[[ -6  12  -1]
 [-36  -7  -1]
 [  4  19  16]
 [  6  -4  -4]
 [-17  -1   0]
 [ -8  24   3]
 [-40  11  -4]
 [ 51  11   7]
 [ 17   2  -4]]
->
[[ -1  -1  16  -4   0   3  -4   7  -4]
 [ 12  -7  19  -4  -1  24  11  11   2]
 [ -6 -36   4   6 -17  -8 -40  51  17]]

[[-37   6  -8 -26   1  35   3]
 [ 22  -8   9  11   8 -21  -4]
 [-24  15   3 -11 -11  39   6]
 [ 18  13  23  21 -17   8   4]
 [-24   7   4 -16 -10  28   3]
 [ 28  -9   3  15  19 -24  -4]
 [ 38 -13  14  20  10 -38  -6]
 [ -8  18  13   4 -18  32   7]
 [-24  21  -8  -6   2  49   8]
 [ 33  -4   5  23  19 -20  -2]
 [-14   2  -8 -10  12  18   1]]
->
[[  3  -4   6   4   3  -4  -6   7   8  -2   1]
 [ 35 -21  39   8  28 -24 -38  32  49 -20  18]
 [  1   8 -11 -17 -10  19  10 -18   2  19  12]
 [-26  11 -11  21 -16  15  20   4  -6  23 -10]
 [ -8   9   3  23   4   3  14  13  -8   5  -8]
 [  6  -8  15  13   7  -9 -13  18  21  -4   2]
 [-37  22 -24  18 -24  28  38  -8 -24  33 -14]]

[[  6   2  -1 -27  16 -13]
 [ -1   4   4  14  -6  -8]
 [-17 -13  -7  -6   9  17]
 [  1  10  -3 -15   2 -15]
 [ 17  -6   8  -7   1 -27]
 [ -7 -11   6  25 -25   5]
 [  0   6   3   9   2  -5]
 [-10  47  -1   0  -3  24]
 [ 30  -8 -14   7   8  26]]
->
[[-13  -8  17 -15 -27   5  -5  24  26]
 [ 16  -6   9   2   1 -25   2  -3   8]
 [-27  14  -6 -15  -7  25   9   0   7]
 [ -1   4  -7  -3   8   6   3  -1 -14]
 [  2   4 -13  10  -6 -11   6  47  -8]
 [  6  -1 -17   1  17  -7   0 -10  30]]

[[ 24   5]
 [-15  13]
 [ -6   3]
 [ 10  13]
 [ 23  -5]
 [-33  14]
 [ -6   4]
 [-43  44]
 [  3 -46]]
->
[[  5  13   3  13  -5  14   4  44 -46]
 [ 24 -15  -6  10  23 -33  -6 -43   3]]

[[  5 -17 -27 -13 -47 -17 -14]
 [ 14   7  28 -18   9  -4 -17]]
->
[[-14 -17]
 [-17  -4]
 [-47   9]
 [-13 -18]
 [-27  28]
 [-17   7]
 [  5  14]]

[[-12  -1   9  16]
 [ -9   7   3   1]
 [ 22 -42  14 -19]
 [ 17  28 -19  16]
 [ 16 -19   0  22]]
->
[[ 16   1 -19  16  22]
 [  9   3  14 -19   0]
 [ -1   7 -42  28 -19]
 [-12  -9  22  17  16]]
